Here is a tiny trained network, its code and every weight. The questions are about switching its units off for an input and a target symbol, where a switched-off unit gives its printed mean instead of its output.

import numpy as np


def w(rows, s, z=0):
    codes = np.array(rows[::2]) - 128.0
    scale = np.full(codes.shape[1], s)
    scale[-1] = z or s
    return codes * scale


def norm(h):
    return h / np.sqrt((h * h).mean(-1, keepdims=True) + 1e-5)


def f(y):
    return y / 2 * (1 + np.tanh(0.7978845608 * (y + 0.044715 * y**3)))


def softmax(a):
    e = np.exp(a - a.max(-1, keepdims=True))
    return e / e.sum(-1, keepdims=True)


def log_softmax(a):
    a = a - a.max(-1, keepdims=True)
    return a - np.log(np.exp(a).sum(-1, keepdims=True))


def net(x, mask):
    ids = ['δζηθλμξπψω'.index(c) for c in x.split()]
    T = len(ids)
    res = E[ids] + P[:T]
    r = norm(res)
    for j in range(2):
        rows = slice(3 * j, 3 * j + 3)
        q, k, v = (r @ M[0][rows].T for M in (Q, K, V))
        z = softmax(np.where(np.tri(T) > 0, q @ k.T / 3**0.5, -1e9)) @ v
        o = O[0][rows]
        res = res + np.where(mask[j], z, o[:, -1]) @ o[:, :-1]
    y = f(norm(res) @ A[0][:, :-1].T + A[0][:, -1])
    res = res + np.where(mask[2:10], y, B[0][:, -1]) @ B[0][:, :-1]
    return log_softmax(norm(res)[-1] @ U[:, :-1].T + U[:, -1])


Q, K, V, O, A, B = {}, {}, {}, {}, {}, {}
E = w([
[113,132,111],'δ',
[110,133,121],'ζ',
[123,108,128],'η',
[118,103,142],'θ',
[3,9,248],'λ',
[122,115,104],'μ',
[110,133,102],'ξ',
[89,143,114],'π',
[103,137,101],'ψ',
[94,129,143],'ω',
],0.0041)
P = w([
[167,144,146],'0',
[69,59,83],'1',
[140,124,136],'2',
[40,15,87],'3',
[142,126,137],'4',
[25,4,71],'5',
],0.0035)
Q[0] = w([
[186,115,151],'head 1',
[184,192,130],'head 1',
[89,43,199],'head 1',
[73,175,229],'head 2',
[188,249,103],'head 2',
[46,177,63],'head 2',
],0.012)
K[0] = w([
[122,65,135],'head 1',
[55,82,104],'head 1',
[175,143,204],'head 1',
[48,157,192],'head 2',
[60,99,74],'head 2',
[113,253,99],'head 2',
],0.012)
V[0] = w([
[180,200,110],'head 1',
[47,166,51],'head 1',
[86,139,236],'head 1',
[50,254,58],'head 2',
[172,69,25],'head 2',
[20,109,141],'head 2',
],0.0063)
O[0] = w([
[149,150,73,131],'head 1',
[84,88,92,5],'head 1',
[107,156,163,212],'head 1',
[43,100,33,14],'head 2',
[192,1,134,63],'head 2',
[69,130,160,117],'head 2',
],0.0085,0.0021)
A[0] = w([
[111,146,93,201],'neuron 1',
[162,125,173,36],'neuron 2',
[120,129,125,25],'neuron 3',
[137,114,204,135],'neuron 4',
[204,180,175,11],'neuron 5',
[41,146,254,96],'neuron 6',
[19,141,50,254],'neuron 7',
[146,138,146,84],'neuron 8',
],0.0063,0.0019)
B[0] = w([
[153,126,139,146],'neuron 1',
[77,182,90,130],'neuron 2',
[115,177,138,107],'neuron 3',
[118,118,89,177],'neuron 4',
[90,170,60,143],'neuron 5',
[85,3,128,253],'neuron 6',
[212,205,128,219],'neuron 7',
[105,149,146,124],'neuron 8',
],0.0049,0.0039)
U = w([
[163,106,68,124],'δ',
[120,211,88,121],'ζ',
[223,158,193,145],'η',
[176,177,206,62],'θ',
[64,75,223,252],'λ',
[243,26,138,94],'μ',
[143,87,65,109],'ξ',
[48,181,58,60],'π',
[103,103,44,90],'ψ',
[65,247,173,81],'ω',
],0.014,0.0026)

Each question gives the input, a string of symbols that net reads in full, and the target symbol t.
The units are the heads (3 rows each of Q, K, V and O) and the neurons (one row each of A and B). Each row of codes is followed by its name. A weight is (code - 128) times the scale printed after its matrix; where a second scale follows, it is the last column's (O, A, B and U).
mask holds one flag per unit, heads first, then neurons. A switched-off unit (its flag False) gives its mean, the last column of its rows in O or B, instead of its output. The means were averaged over made-up inputs and are rounded, as every weight is.
A unit's drop is (log p(t) with every unit on - log p(t) with that unit switched off) / (log p(t) with every unit on - log p(t) with every unit switched off).
The circuit of an input: a set's keep is (log p(t) with only the set's units on - log p(t) with every unit switched off) / (log p(t) with every unit on - log p(t) with every unit switched off). Starting from all 10 units, units are removed one at a time, each time the one whose removal leaves the highest keep (on an exact tie, the one counted first), for as long as the keep stays at least 0.8.
units of the circuit, in order: the units of the circuit, biggest drop first
top k neurons: the k neurons with the biggest drops, biggest first
which heads matter: for each layer, one digit per head in row order, 1 if its drop is at least 0.15 and else 0, layers parted by /
drop when u is switched off: that unit's drop, to one decimal
input ψ π λ λ, target ψ: units of the circuit, in order	(head 1; head 2)
input θ θ θ μ, target θ: which heads matter	01
input η λ λ η ω μ, target η: which heads matter	01
input ζ μ λ μ ω η, target ζ: which heads matter	01
input ζ ω μ λ, target ζ: units of the circuit, in order	(head 2; head 1; neuron 7)
input μ ζ ψ λ, target μ: which heads matter	01
input π ω ξ ξ, target π: units of the circuit, in order	(head 2)
input μ δ λ π λ λ, target μ: which heads matter	11
input ω ξ λ π δ ξ, target ω: which heads matter	01
input ω μ ζ ζ, target ω: which heads matter	01
input μ μ θ θ, target μ: which heads matter	00
input θ λ μ ξ, target θ: drop when head 2 is switched off	0.8
input η μ π π, target η: drop when head 2 is switched off	1.0
input μ η ω ω, target μ: drop when head 2 is switched off	0.2
input ω λ δ ψ π λ, target ω: top neuron	(neuron 7)
